Below is a small trained network, with its code and all its weights. Each question gives an input and a target symbol and asks what happens when units are switched off, that is, made to give their printed mean instead of their output.

import numpy as np


def w(rows, s, z=0):
    codes = np.array(rows[::2]) - 128.0
    scale = np.full(codes.shape[1], s)
    scale[-1] = z or s
    return codes * scale


def norm(h):
    return h / np.sqrt((h * h).mean(-1, keepdims=True) + 1e-5)


def softmax(a):
    e = np.exp(a - a.max(-1, keepdims=True))
    return e / e.sum(-1, keepdims=True)


def log_softmax(a):
    a = a - a.max(-1, keepdims=True)
    return a - np.log(np.exp(a).sum(-1, keepdims=True))


def net(x, mask):
    ids = ['ΔΛΣΦΨΩβγεζηθξτ'.index(c) for c in x.split()]
    T = len(ids)
    res = E[ids] + P[:T]
    u = 0
    for l in range(3):
        r = norm(res)
        for j in range(3):
            rows = slice(3 * j, 3 * j + 3)
            q, k, v = (r @ M[l][rows].T for M in (Q, K, V))
            z = softmax(np.where(np.tri(T) > 0, q @ k.T / 3**0.5, -1e9)) @ v
            o = O[l][rows]
            res = res + np.where(mask[u + j], z, o[:, -1]) @ o[:, :-1]
        u += 3
    return log_softmax(norm(res)[-1] @ U[:, :-1].T + U[:, -1])


Q, K, V, O = {}, {}, {}, {}
E = w([
[153,131,8,79,110,190,140,166,90,108,118],'Δ',
[180,154,111,41,174,131,103,117,118,106,138],'Λ',
[140,32,125,108,203,114,163,74,126,147,146],'Σ',
[96,136,91,96,150,163,137,108,202,168,115],'Φ',
[139,251,177,155,144,189,150,122,61,110,88],'Ψ',
[161,98,153,83,42,206,113,34,132,133,178],'Ω',
[131,142,136,33,102,92,92,149,97,202,116],'β',
[113,109,124,156,104,153,159,83,71,210,122],'γ',
[99,63,167,149,93,83,145,117,93,141,84],'ε',
[129,141,170,100,116,133,172,182,144,214,170],'ζ',
[168,178,118,106,90,102,160,112,245,134,108],'η',
[141,149,120,208,143,77,80,160,162,164,170],'θ',
[147,120,170,170,102,143,112,175,167,99,76],'ξ',
[79,137,175,113,133,157,88,115,193,129,151],'τ',
],0.022)
P = w([
[254,143,210,66,102,218,50,76,60,214,80],'0',
[183,100,168,97,145,201,79,126,105,202,108],'1',
[143,107,156,128,140,180,93,144,110,167,115],'2',
[98,93,152,147,111,143,95,135,104,131,131],'3',
[70,115,146,163,83,126,109,153,113,98,140],'4',
[31,106,126,196,82,98,122,147,125,71,150],'5',
[30,118,132,191,61,89,123,167,159,43,155],'6',
],0.009)
Q[0] = w([
[132,117,131,127,127,45,118,133,144,115,138],'0.h0',
[114,138,196,97,156,141,108,209,115,100,96],'0.h0',
[85,77,154,142,105,98,129,152,206,145,122],'0.h0',
[232,168,151,74,157,78,174,97,110,74,136],'0.h1',
[168,93,177,147,120,67,119,127,173,125,118],'0.h1',
[44,158,168,141,253,146,86,60,156,110,97],'0.h1',
[151,16,182,202,91,45,104,103,56,239,197],'0.h2',
[93,196,90,163,129,60,112,111,64,150,132],'0.h2',
[155,129,70,69,137,102,139,157,96,132,65],'0.h2',
],0.022)
K[0] = w([
[131,152,125,115,129,92,143,160,126,104,138],'0.h0',
[117,164,166,122,119,122,113,179,155,84,132],'0.h0',
[77,107,133,150,102,80,120,158,204,107,145],'0.h0',
[183,138,125,13,150,141,98,132,155,127,112],'0.h1',
[149,112,104,130,120,98,131,125,194,100,86],'0.h1',
[112,149,94,174,229,105,139,93,110,80,90],'0.h1',
[150,171,252,151,105,147,127,162,130,164,194],'0.h2',
[120,111,141,104,166,144,100,90,98,201,172],'0.h2',
[156,103,81,150,143,113,142,165,78,157,141],'0.h2',
],0.026)
V[0] = w([
[69,121,117,88,131,168,40,135,116,64,48],'0.h0',
[178,128,89,116,78,115,76,61,153,152,105],'0.h0',
[163,104,191,87,105,163,240,174,136,160,189],'0.h0',
[92,91,119,143,97,153,182,196,92,118,199],'0.h1',
[133,83,91,142,66,83,144,73,255,170,79],'0.h1',
[142,208,131,131,211,89,189,70,126,60,75],'0.h1',
[119,143,102,122,155,140,164,155,147,112,138],'0.h2',
[141,118,174,139,144,157,130,133,106,147,143],'0.h2',
[134,137,170,130,156,106,146,125,143,133,138],'0.h2',
],0.0081)
O[0] = w([
[91,75,92,68,222,132,180,164,95,39,100,91],'0.h0',
[144,137,74,146,126,136,77,144,132,133,101,145],'0.h0',
[138,125,139,155,67,193,131,55,158,87,156,111],'0.h0',
[156,74,132,142,37,129,183,126,78,142,205,142],'0.h1',
[132,114,98,118,163,67,80,111,253,185,81,150],'0.h1',
[155,225,189,89,206,44,212,118,153,7,39,1],'0.h1',
[127,142,98,101,137,125,149,93,160,97,114,95],'0.h2',
[142,114,157,201,78,136,102,96,104,165,144,188],'0.h2',
[135,132,169,149,96,109,127,94,128,154,140,148],'0.h2',
],0.0044,0.0093)
Q[1] = w([
[63,152,157,174,95,184,99,150,120,164,91],'1.h0',
[160,147,59,128,102,137,150,165,127,103,130],'1.h0',
[130,117,162,142,113,143,104,131,81,109,146],'1.h0',
[142,179,125,156,105,138,112,148,165,118,126],'1.h1',
[90,123,116,140,84,101,93,116,148,121,136],'1.h1',
[124,172,138,138,110,127,143,145,104,169,122],'1.h1',
[4,134,138,155,153,162,111,158,131,158,126],'1.h2',
[116,168,112,79,96,133,149,117,72,137,175],'1.h2',
[125,146,135,126,98,135,150,174,64,88,50],'1.h2',
],0.033)
K[1] = w([
[73,176,147,248,65,141,145,229,110,233,220],'1.h0',
[91,198,69,74,33,182,101,169,142,40,68],'1.h0',
[179,80,211,143,130,137,67,181,51,130,153],'1.h0',
[193,165,106,139,93,92,135,130,156,151,119],'1.h1',
[80,97,86,200,35,93,183,128,179,116,194],'1.h1',
[48,177,144,166,107,145,51,172,155,46,122],'1.h1',
[14,134,87,233,62,65,215,162,39,177,199],'1.h2',
[119,157,115,19,68,171,69,137,52,127,215],'1.h2',
[117,183,88,118,133,191,151,209,26,28,17],'1.h2',
],0.017)
V[1] = w([
[136,133,98,105,120,41,161,68,134,208,103],'1.h0',
[188,95,77,190,82,169,141,135,148,134,46],'1.h0',
[197,134,41,124,134,160,109,122,48,96,136],'1.h0',
[90,166,76,104,122,93,147,59,94,168,141],'1.h1',
[166,128,107,126,44,168,203,212,124,158,41],'1.h1',
[90,61,203,123,148,155,157,87,166,94,147],'1.h1',
[132,236,5,98,176,128,142,28,133,170,255],'1.h2',
[145,106,135,100,78,159,246,140,142,183,74],'1.h2',
[81,114,174,57,119,153,110,106,208,109,126],'1.h2',
],0.017)
O[1] = w([
[120,130,197,132,136,137,136,190,127,113,97,167],'1.h0',
[151,131,69,153,131,176,158,163,125,132,94,201],'1.h0',
[151,104,82,125,181,105,147,102,143,87,131,60],'1.h0',
[119,92,73,128,101,115,116,91,178,157,128,70],'1.h1',
[82,139,123,152,99,168,59,122,125,53,147,102],'1.h1',
[198,77,169,113,165,161,137,171,142,98,100,40],'1.h1',
[218,251,137,39,116,150,82,192,129,116,167,2],'1.h2',
[112,108,106,80,86,72,172,157,75,124,57,78],'1.h2',
[140,136,128,138,54,100,132,84,130,122,87,44],'1.h2',
],0.011,0.0092)
Q[2] = w([
[134,167,117,98,210,114,153,112,116,106,121],'2.h0',
[73,167,149,69,78,214,152,120,194,67,147],'2.h0',
[220,141,91,129,100,104,130,112,183,134,200],'2.h0',
[92,130,176,182,165,83,107,115,119,192,156],'2.h1',
[137,33,171,86,108,179,126,107,95,60,96],'2.h1',
[196,185,165,188,132,69,150,84,122,112,96],'2.h1',
[153,42,116,167,100,71,100,184,82,129,65],'2.h2',
[201,139,103,189,158,2,47,161,134,158,110],'2.h2',
[112,109,154,201,85,91,108,166,132,225,218],'2.h2',
],0.019)
K[2] = w([
[139,140,113,102,214,167,80,115,30,112,98],'2.h0',
[75,155,154,87,116,226,160,111,181,43,140],'2.h0',
[186,148,98,130,142,134,86,126,156,139,184],'2.h0',
[96,113,161,155,158,64,100,90,138,151,144],'2.h1',
[131,80,177,80,128,169,180,89,92,101,162],'2.h1',
[156,167,156,131,175,157,90,51,99,133,12],'2.h1',
[120,78,158,156,98,42,116,144,110,123,73],'2.h2',
[114,130,54,176,222,46,60,114,123,141,54],'2.h2',
[105,126,167,174,135,58,111,178,252,123,165],'2.h2',
],0.021)
V[2] = w([
[83,37,127,39,111,101,32,229,130,106,169],'2.h0',
[227,161,70,210,164,71,43,199,135,129,69],'2.h0',
[215,86,151,176,39,163,160,136,164,159,208],'2.h0',
[100,166,87,150,210,192,82,175,208,138,52],'2.h1',
[237,131,157,247,137,81,78,114,132,76,143],'2.h1',
[51,117,207,46,158,188,197,87,239,78,208],'2.h1',
[230,147,127,255,66,37,103,183,97,109,118],'2.h2',
[29,121,165,108,66,111,146,103,134,158,136],'2.h2',
[107,97,157,159,174,112,116,161,195,106,73],'2.h2',
],0.013)
O[2] = w([
[133,121,43,78,190,75,137,88,125,202,100,118],'2.h0',
[126,111,149,254,179,46,96,146,145,161,165,140],'2.h0',
[187,100,52,157,90,186,80,25,138,96,124,254],'2.h0',
[115,115,86,130,29,64,219,183,115,72,163,178],'2.h1',
[54,118,124,9,84,135,171,131,112,203,132,174],'2.h1',
[231,170,88,147,92,150,57,181,5,146,113,47],'2.h1',
[142,188,108,177,205,64,55,112,57,197,166,181],'2.h2',
[179,163,88,114,183,182,115,141,135,113,129,162],'2.h2',
[125,161,89,108,120,111,165,125,210,163,215,96],'2.h2',
],0.0068,0.0092)
U = w([
[138,145,140,102,122,130,146,125,116,106,125,68],'Δ',
[141,153,132,106,117,129,151,126,110,107,125,71],'Λ',
[191,141,138,106,64,223,63,21,103,125,111,101],'Σ',
[156,213,153,134,40,85,139,157,193,94,50,157],'Φ',
[134,139,132,100,107,124,132,124,116,96,137,71],'Ψ',
[107,179,230,116,120,168,160,186,30,28,152,176],'Ω',
[85,126,122,38,118,244,164,174,211,113,179,43],'β',
[63,43,122,190,113,135,175,96,118,100,85,125],'γ',
[97,164,104,47,31,100,208,115,31,189,145,77],'ε',
[135,161,142,202,153,95,72,151,120,157,216,145],'ζ',
[67,168,125,46,199,117,61,130,138,149,40,119],'η',
[172,133,2,106,132,114,139,193,78,34,147,176],'θ',
[162,170,178,50,150,45,159,24,97,52,173,252],'ξ',
[244,94,187,92,167,134,226,168,113,168,113,140],'τ',
],0.0065,0.0039)

Each question gives the input, a string of symbols that net reads in full, and the target symbol t.
The units are the heads (3 rows each of Q, K, V and O). Each row of codes is followed by its name. A weight is (code - 128) times the scale printed after its matrix; where a second scale follows, it is the last column's (O and U).
mask holds one flag per head, layer by layer. A switched-off head (its flag False) gives its mean, the last column of its rows in O, instead of its output. The means were averaged over made-up inputs and are rounded, as every weight is.
A unit's drop is (log p(t) with every unit on - log p(t) with that unit switched off) / (log p(t) with every unit on - log p(t) with every unit switched off).
The circuit of an input: a set's keep is (log p(t) with only the set's units on - log p(t) with every unit switched off) / (log p(t) with every unit on - log p(t) with every unit switched off). Starting from all 9 units, units are removed one at a time, each time the one whose removal leaves the highest keep (on an exact tie, the one counted first), for as long as the keep stays at least 0.8.
units of the circuit, in order: the units of the circuit, biggest drop first
unit that matters most: the unit with the biggest drop
which heads matter: for each layer, one digit per head in row order, 1 if its drop is at least 0.15 and else 0, layers parted by /
drop when u is switched off: that unit's drop, to one decimal
input θ θ β, target ε: which heads matter : 000 / 001 / 010
input Φ Ω τ Φ, target Φ: units of the circuit, in order : (1.h2 2.h1)
input τ Σ τ, target τ: units of the circuit, in order : (1.h1)
input ζ Φ θ Δ, target θ: which heads matter : 000 / 101 / 000
input γ τ Σ γ θ Δ, target θ: units of the circuit, in order : (1.h2 1.h0)
input θ θ θ ξ γ, target Ω: which heads matter : 000 / 010 / 000
input ε η θ ζ ζ γ, target Σ: which heads matter : 010 / 010 / 110
input ζ τ β, target τ: which heads matter : 000 / 010 / 000
input Φ γ θ θ Φ β Φ, target β: units of the circuit, in order : (2.h2 1.h2)
input Ψ ζ Φ, target η: units of the circuit, in order : (1.h2 2.h1 2.h0)
input θ Σ τ, target τ: which heads matter : 100 / 010 / 000
input ξ ζ ξ β Φ, target η: which heads matter : 000 / 001 / 110
input ζ ε ζ, target Σ: units of the circuit, in order : (0.h0 2.h0)
input θ Λ Ψ, target Ω: units of the circuit, in order : (2.h0)
input Ψ ξ τ, target Ω: which heads matter : 010 / 001 / 100
input θ Σ ζ Λ ε β, target β: units of the circuit, in order : (1.h2 2.h2 1.h1)
input θ Ψ Λ ε ξ β γ, target Ω: which heads matter : 000 / 011 / 000
input θ Δ β ε θ ζ Ω, target Σ: which heads matter : 000 / 000 / 010
input θ θ Φ, target β: which heads matter : 000 / 001 / 001
input θ θ Σ θ ξ θ ζ, target Ω: units of the circuit, in order : (1.h1 0.h0)
input Δ θ ζ Ψ τ, target Ω: units of the circuit, in order : (0.h1)
input θ τ τ θ ζ θ Ω, target Σ: units of the circuit, in order : (2.h1 2.h0)
input ξ θ β, target Ω: units of the circuit, in order : (1.h1 0.h0)
input η ζ Ψ, target Ω: units of the circuit, in order : (0.h1 2.h0)
input θ γ Λ θ Σ Φ Φ, target τ: units of the circuit, in order : (1.h1 0.h0)
input ζ ε η ζ, target ζ: drop when 2.h0 is switched off : 0.2
input θ ζ β, target ε: drop when 1.h2 is switched off : 0.8
input ξ γ τ, target θ: drop when 0.h2 is switched off : 0.0
input θ θ ζ ζ Φ ζ, target Σ: drop when 2.h1 is switched off : 0.1
input Σ Φ η ζ β, target ζ: unit that matters most : 0.h1
